Below is a small trained network, with its code and all its weights. Each question gives an input and a class and asks what happens when units are switched off, that is, made to give their printed mean instead of their output.

import numpy as np


def w(rows, s, z=0):
    codes = np.array(rows[::2]) - 128.0
    scale = np.full(codes.shape[1], s)
    scale[-1] = z or s
    return codes * scale


def f(y):
    return y / 2 * (1 + np.tanh(0.7978845608 * (y + 0.044715 * y**3)))


def log_softmax(a):
    a = a - a.max(-1, keepdims=True)
    return a - np.log(np.exp(a).sum(-1, keepdims=True))


def net(x, mask):
    res = np.array(x, float).reshape(1, 5) / 4 @ E
    y = f(res @ A[0][:, :-1].T + A[0][:, -1])
    res = res + np.where(mask, y, B[0][:, -1]) @ B[0][:, :-1]
    return log_softmax(res[-1] @ U[:, :-1].T + U[:, -1])


A, B = {}, {}
E = w([
[238,175,153,25,136,63,168],'x0',
[212,46,149,154,205,123,89],'x1',
[105,254,154,222,174,98,32],'x2',
[157,119,17,110,94,108,74],'x3',
[125,153,67,62,222,207,149],'x4',
],0.0075)
A[0] = w([
[96,170,116,110,95,111,161,83],'neuron 1',
[127,45,142,87,91,138,182,54],'neuron 2',
[151,116,120,134,137,131,103,3],'neuron 3',
[135,118,80,123,109,114,111,140],'neuron 4',
[126,168,150,129,144,121,95,44],'neuron 5',
[134,163,132,140,146,124,110,49],'neuron 6',
[82,100,114,169,136,148,124,33],'neuron 7',
[173,172,156,104,130,115,141,148],'neuron 8',
[155,105,172,169,69,100,121,61],'neuron 9',
[137,155,103,112,163,164,141,113],'neuron 10',
[116,108,98,132,113,137,106,26],'neuron 11',
[67,86,118,171,120,178,101,89],'neuron 12',
[164,151,145,99,115,113,130,90],'neuron 13',
[165,135,59,127,97,108,99,87],'neuron 14',
[119,107,144,144,96,78,123,30],'neuron 15',
[98,170,124,119,89,128,153,119],'neuron 16',
[149,119,150,142,54,77,110,89],'neuron 17',
[154,148,141,96,120,116,119,98],'neuron 18',
[159,148,121,115,143,102,155,108],'neuron 19',
[186,57,152,155,191,122,87,74],'neuron 20',
[133,83,104,104,100,138,151,33],'neuron 21',
[151,129,76,115,97,127,84,33],'neuron 22',
[113,124,105,101,174,153,125,43],'neuron 23',
[125,144,104,113,179,153,145,71],'neuron 24',
[131,159,99,142,133,107,98,92],'neuron 25',
[135,120,140,120,139,114,113,19],'neuron 26',
[124,153,102,107,178,160,136,39],'neuron 27',
[172,152,139,96,107,112,121,96],'neuron 28',
[155,146,131,108,132,90,142,93],'neuron 29',
[90,155,116,109,112,113,147,53],'neuron 30',
[121,136,136,134,137,126,105,14],'neuron 31',
[143,149,125,115,128,99,136,29],'neuron 32',
[127,197,141,153,150,103,84,86],'neuron 33',
[149,169,139,152,157,117,96,61],'neuron 34',
[167,99,139,153,162,114,124,59],'neuron 35',
[155,147,142,104,119,129,122,38],'neuron 36',
[110,134,116,146,136,124,134,4],'neuron 37',
[121,137,124,113,96,143,133,78],'neuron 38',
[161,156,125,122,130,106,144,56],'neuron 39',
[97,175,126,113,82,144,143,80],'neuron 40',
[144,161,131,147,131,131,118,35],'neuron 41',
[102,137,250,130,163,159,192,31],'neuron 42',
[139,130,73,123,107,114,108,91],'neuron 43',
],0.017,0.0055)
B[0] = w([
[149,94,147,114,61,152,94,177],'neuron 1',
[186,155,96,145,155,162,227,254],'neuron 2',
[93,98,176,137,57,115,156,127],'neuron 3',
[167,121,150,127,172,93,112,174],'neuron 4',
[139,116,127,133,125,136,194,170],'neuron 5',
[128,116,131,124,117,137,190,158],'neuron 6',
[91,117,66,144,104,102,128,187],'neuron 7',
[137,135,55,144,139,113,84,209],'neuron 8',
[54,140,158,95,180,180,123,187],'neuron 9',
[85,167,145,118,165,167,106,193],'neuron 10',
[89,103,134,156,93,90,139,139],'neuron 11',
[111,130,23,135,123,101,96,244],'neuron 12',
[105,112,83,135,116,124,118,173],'neuron 13',
[139,110,190,142,154,54,116,189],'neuron 14',
[67,146,154,94,124,136,148,153],'neuron 15',
[171,122,144,126,78,163,82,185],'neuron 16',
[48,156,151,105,173,177,117,195],'neuron 17',
[114,120,92,137,120,119,119,163],'neuron 18',
[114,126,88,144,136,127,112,175],'neuron 19',
[181,116,156,109,12,154,67,243],'neuron 20',
[142,140,129,152,115,138,210,191],'neuron 21',
[99,113,195,144,114,61,150,162],'neuron 22',
[53,132,173,115,118,152,147,173],'neuron 23',
[60,140,154,100,145,153,132,183],'neuron 24',
[143,121,153,134,148,119,171,171],'neuron 25',
[88,113,151,141,59,113,157,119],'neuron 26',
[44,134,158,110,140,166,136,183],'neuron 27',
[109,124,77,138,114,115,110,181],'neuron 28',
[106,117,86,139,114,121,119,171],'neuron 29',
[130,105,147,123,56,135,122,151],'neuron 30',
[99,115,136,123,81,105,180,127],'neuron 31',
[90,109,123,143,78,103,145,135],'neuron 32',
[187,138,93,131,163,157,201,239],'neuron 33',
[153,138,120,132,122,151,192,192],'neuron 34',
[125,98,148,126,52,148,119,169],'neuron 35',
[87,118,119,143,85,111,149,138],'neuron 36',
[90,109,133,130,86,114,170,123],'neuron 37',
[139,110,138,126,112,139,134,138],'neuron 38',
[98,118,100,136,91,105,143,152],'neuron 39',
[156,113,153,116,43,153,100,181],'neuron 40',
[114,128,146,142,94,123,185,142],'neuron 41',
[130,101,217,148,162,2,115,222],'neuron 42',
[134,120,174,132,136,70,122,166],'neuron 43',
],0.034,0.0095)
U = w([
[176,157,78,170,137,109,214,7],'0',
[98,128,5,182,121,53,102,94],'1',
[174,117,120,129,67,127,90,218],'2',
[71,176,121,114,164,124,124,90],'3',
[145,117,141,174,162,2,127,232],'4',
[236,188,64,128,227,108,35,207],'5',
],0.0096,0.0019)

Each question gives the input, the list of numbers given to net, and the class t.
The units are the neurons (one row each of A and B). Each row of codes is followed by its name. A weight is (code - 128) times the scale printed after its matrix; where a second scale follows, it is the last column's (A, B and U).
mask holds one flag per neuron, in row order. A switched-off neuron (its flag False) gives its mean, the last column of its row in B, instead of its output. The means were averaged over made-up inputs and are rounded, as every weight is.
A unit's drop is (log p(t) with every unit on - log p(t) with that unit switched off) / (log p(t) with every unit on - log p(t) with every unit switched off).
The circuit of an input: a set's keep is (log p(t) with only the set's units on - log p(t) with every unit switched off) / (log p(t) with every unit on - log p(t) with every unit switched off). Starting from the 12 units with the biggest drops (on a tie, the unit counted first), units are removed one at a time, each time the one whose removal leaves the highest keep (on an exact tie, the one counted first), for as long as the keep stays at least 0.8.
circuit, biggest first: the units of the circuit, biggest drop first
top k neurons: the k neurons with the biggest drops, biggest first
drop when u is switched off: that unit's drop, to one decimal
input [-6,-8,0,2,-5], class 2: circuit, biggest first => (neuron 40)
input [3,-4,-1,3,1], class 2: circuit, biggest first => (neuron 12; neuron 2)
input [-2,2,5,6,-8], class 3: top 2 neurons => (neuron 17; neuron 9)
input [4,1,-2,-1,4], class 1: top 3 neurons => (neuron 17; neuron 9; neuron 8)
input [6,3,-5,-2,-4], class 1: top 2 neurons => (neuron 33; neuron 8)
input [4,6,5,5,0], class 2: top 2 neurons => (neuron 20; neuron 2)
input [-1,-3,7,7,7], class 0: top 4 neurons => (neuron 33; neuron 42; neuron 34; neuron 25)
input [-7,7,-1,-8,-2], class 4: top 2 neurons => (neuron 42; neuron 8)
input [-5,0,6,-7,-4], class 4: top 2 neurons => (neuron 42; neuron 2)
input [-4,-5,5,3,-3], class 0: top 2 neurons => (neuron 33; neuron 20)
input [-8,-4,-6,-7,-5], class 1: top 2 neurons => (neuron 12; neuron 7)
input [8,-5,-1,8,-2], class 1: top 3 neurons => (neuron 28; neuron 42; neuron 8)
input [-8,-5,-8,2,-6], class 0: top 3 neurons => (neuron 2; neuron 21; neuron 8)
input [4,-4,3,-3,1], class 1: circuit, biggest first => (neuron 8)
input [1,2,5,4,-1], class 0: top 2 neurons => (neuron 42; neuron 33)
input [-5,7,8,2,-8], class 0: top 2 neurons => (neuron 33; neuron 34)
input [-1,6,5,-3,-3], class 2: top 3 neurons => (neuron 20; neuron 2; neuron 35)
input [-3,-7,6,-4,-3], class 2: top 4 neurons => (neuron 40; neuron 16; neuron 2; neuron 1)
input [-7,7,7,6,2], class 0: drop when neuron 33 is switched off => 2.3
input [5,5,-5,7,-1], class 4: circuit, biggest first => (neuron 14)
input [-7,2,7,0,0], class 0: drop when neuron 25 is switched off => 0.2
input [-3,-7,5,6,1], class 2: drop when neuron 1 is switched off => 0.1
input [-5,7,4,-2,-2], class 2: drop when neuron 20 is switched off => 2.4
